Below is a small trained network, with its code and all its weights. Each question gives an input and a class and asks what happens when units are switched off, that is, made to give their printed mean instead of their output.

import numpy as np


def w(rows, s, z=0):
    codes = np.array(rows[::2]) - 128.0
    scale = np.full(codes.shape[1], s)
    scale[-1] = z or s
    return codes * scale


def f(y):
    return y / 2 * (1 + np.tanh(0.7978845608 * (y + 0.044715 * y**3)))


def log_softmax(a):
    a = a - a.max(-1, keepdims=True)
    return a - np.log(np.exp(a).sum(-1, keepdims=True))


def net(x, mask):
    res = np.array(x, float).reshape(1, 6) / 4 @ E
    y = f(res @ A[0][:, :-1].T + A[0][:, -1])
    res = res + np.where(mask, y, B[0][:, -1]) @ B[0][:, :-1]
    return log_softmax(res[-1] @ U[:, :-1].T + U[:, -1])


A, B = {}, {}
E = w([
[175,84,41,86,92,110,90,42,155],'x0',
[115,151,142,107,87,111,110,144,128],'x1',
[2,134,66,70,178,120,189,96,119],'x2',
[185,137,91,88,87,188,252,157,206],'x3',
[99,78,52,123,110,253,94,189,29],'x4',
[92,36,205,71,132,175,112,102,166],'x5',
],0.0091)
A[0] = w([
[156,152,201,145,150,57,182,72,193,114],'N1',
[87,173,201,164,161,171,216,203,119,2],'N2',
[67,146,104,93,118,127,176,96,131,54],'N3',
[92,145,164,146,142,135,99,150,113,103],'N4',
[94,119,129,164,185,95,66,105,98,139],'N5',
[95,145,160,157,128,135,155,155,125,97],'N6',
[188,146,88,81,87,179,236,167,197,100],'N7',
[176,146,216,180,141,164,125,187,121,101],'N8',
[183,218,13,181,116,81,144,155,86,32],'N9',
[132,64,167,79,132,166,103,108,148,55],'N10',
[157,127,57,97,117,145,93,72,179,63],'N11',
[146,147,145,121,131,64,135,95,152,88],'N12',
[137,130,126,121,116,72,133,79,168,105],'N13',
[115,113,73,108,79,248,84,152,63,118],'N14',
[165,84,35,83,86,98,91,69,141,42],'N15',
[109,82,165,114,100,145,129,102,139,41],'N16',
[48,128,69,101,156,91,170,120,110,110],'N17',
[207,131,164,153,117,153,96,126,120,70],'N18',
[239,93,131,144,90,121,65,143,133,111],'N19',
[116,123,135,162,160,79,40,95,96,64],'N20',
[45,120,82,102,117,113,146,124,153,132],'N21',
[155,139,126,94,89,168,195,141,159,44],'N22',
[120,110,86,121,120,165,124,156,106,98],'N23',
[123,122,149,143,157,98,158,125,146,84],'N24',
[108,47,205,74,111,185,120,108,178,48],'N25',
[187,100,107,126,95,131,81,97,143,99],'N26',
[117,107,119,126,127,94,68,94,77,78],'N27',
[152,142,124,113,131,152,160,142,147,99],'N28',
[70,134,104,114,171,104,139,97,113,70],'N29',
[148,113,100,147,121,185,104,169,99,62],'N30',
],0.012,0.0029)
B[0] = w([
[138,92,70,93,135,132,102,252,137,245],'N1',
[115,134,168,59,141,31,192,70,104,203],'N2',
[125,142,117,112,136,203,126,103,135,170],'N3',
[143,103,133,136,108,82,144,100,128,164],'N4',
[139,98,149,162,72,112,97,89,129,200],'N5',
[135,102,130,118,168,99,161,90,129,155],'N6',
[132,64,148,200,43,129,63,79,121,244],'N7',
[104,143,121,70,140,175,170,64,122,214],'N8',
[127,224,169,234,194,109,131,164,132,214],'N9',
[120,197,154,193,153,107,127,151,122,179],'N10',
[115,123,182,66,144,54,166,93,108,180],'N11',
[147,102,93,112,150,128,113,194,125,182],'N12',
[131,112,105,93,137,105,136,187,134,179],'N13',
[148,77,77,89,140,112,109,245,154,247],'N14',
[109,129,162,78,151,35,212,79,100,199],'N15',
[133,155,132,174,160,122,135,133,117,155],'N16',
[119,168,120,92,129,218,135,107,141,195],'N17',
[108,159,108,100,127,195,125,98,141,187],'N18',
[109,151,105,87,143,236,136,69,135,212],'N19',
[129,76,148,180,61,122,100,112,130,202],'N20',
[132,143,108,102,136,202,138,90,128,182],'N21',
[142,74,138,168,104,136,87,93,120,186],'N22',
[137,136,111,96,125,101,104,174,142,173],'N23',
[129,147,109,97,119,117,118,157,120,153],'N24',
[140,217,136,219,164,107,130,155,128,208],'N25',
[109,134,132,81,130,157,174,91,119,175],'N26',
[144,84,144,167,93,108,109,97,127,180],'N27',
[120,113,136,147,93,123,105,118,132,154],'N28',
[126,137,118,119,123,201,128,103,133,171],'N29',
[132,114,95,96,127,123,115,196,137,179],'N30',
],0.022,0.015)
U = w([
[143,91,63,97,131,94,89,211,143,100],'0',
[132,64,156,194,36,106,54,73,109,87],'1',
[87,166,102,96,129,219,134,69,130,118],'2',
[94,117,164,78,140,33,193,78,74,252],'3',
[130,245,157,254,187,93,103,158,119,78],'4',
],0.0086,0.0036)

Each question gives the input, the list of numbers given to net, and the class t.
The units are the neurons (one row each of A and B). Each row of codes is followed by its name. A weight is (code - 128) times the scale printed after its matrix; where a second scale follows, it is the last column's (A, B and U).
mask holds one flag per neuron, in row order. A switched-off neuron (its flag False) gives its mean, the last column of its row in B, instead of its output. The means were averaged over made-up inputs and are rounded, as every weight is.
A unit's drop is (log p(t) with every unit on - log p(t) with that unit switched off) / (log p(t) with every unit on - log p(t) with every unit switched off).
The circuit of an input: a set's keep is (log p(t) with only the set's units on - log p(t) with every unit switched off) / (log p(t) with every unit on - log p(t) with every unit switched off). Starting from the 12 units with the biggest drops (on a tie, the unit counted first), units are removed one at a time, each time the one whose removal leaves the highest keep (on an exact tie, the one counted first), for as long as the keep stays at least 0.8.
units of the circuit, in order: the units of the circuit, biggest drop first
most important unit: the unit with the biggest drop
k most important neurons: the k neurons with the biggest drops, biggest first
drop when u is switched off: that unit's drop, to one decimal
input [-7,2,-2,-5,-7,3], class 0: most important unit => N1
input [-6,-6,4,-5,-6,-5], class 0: 2 most important neurons => [N1 N15]
input [4,0,0,-6,-6,1], class 0: 2 most important neurons => [N1 N7]
input [-2,-1,0,-1,-7,-6], class 0: 2 most important neurons => [N1 N25]
input [-6,2,3,-3,1,7], class 4: 3 most important neurons => [N25 N15 N10]
input [2,-3,-7,-5,6,-4], class 2: 4 most important neurons => [N19 N1 N18 N26]
input [1,2,7,-6,-7,-6], class 0: 3 most important neurons => [N1 N12 N19]
input [2,-8,4,3,-4,4], class 0: 4 most important neurons => [N9 N1 N19 N8]
input [3,5,-4,6,-4,1], class 1: 2 most important neurons => [N7 N14]
input [-7,-6,-8,8,1,-4], class 1: 2 most important neurons => [N7 N22]
input [6,2,-7,5,-6,-6], class 2: 4 most important neurons => [N19 N14 N26 N18]
input [-2,-5,-7,-3,6,5], class 2: 3 most important neurons => [N19 N8 N1]
input [-7,0,-6,-5,-3,-1], class 3: 4 most important neurons => [N2 N4 N17 N7]
input [-6,3,-4,2,4,7], class 4: units of the circuit, in order => [N25]
input [8,-6,3,-6,-4,3], class 3: 3 most important neurons => [N15 N7 N11]
input [-7,-8,5,-6,0,4], class 3: drop when N6 is switched off => 0.3
input [2,0,4,3,0,5], class 4: drop when N25 is switched off => 0.6
input [-7,8,-8,1,7,7], class 2: drop when N18 is switched off => 1.3
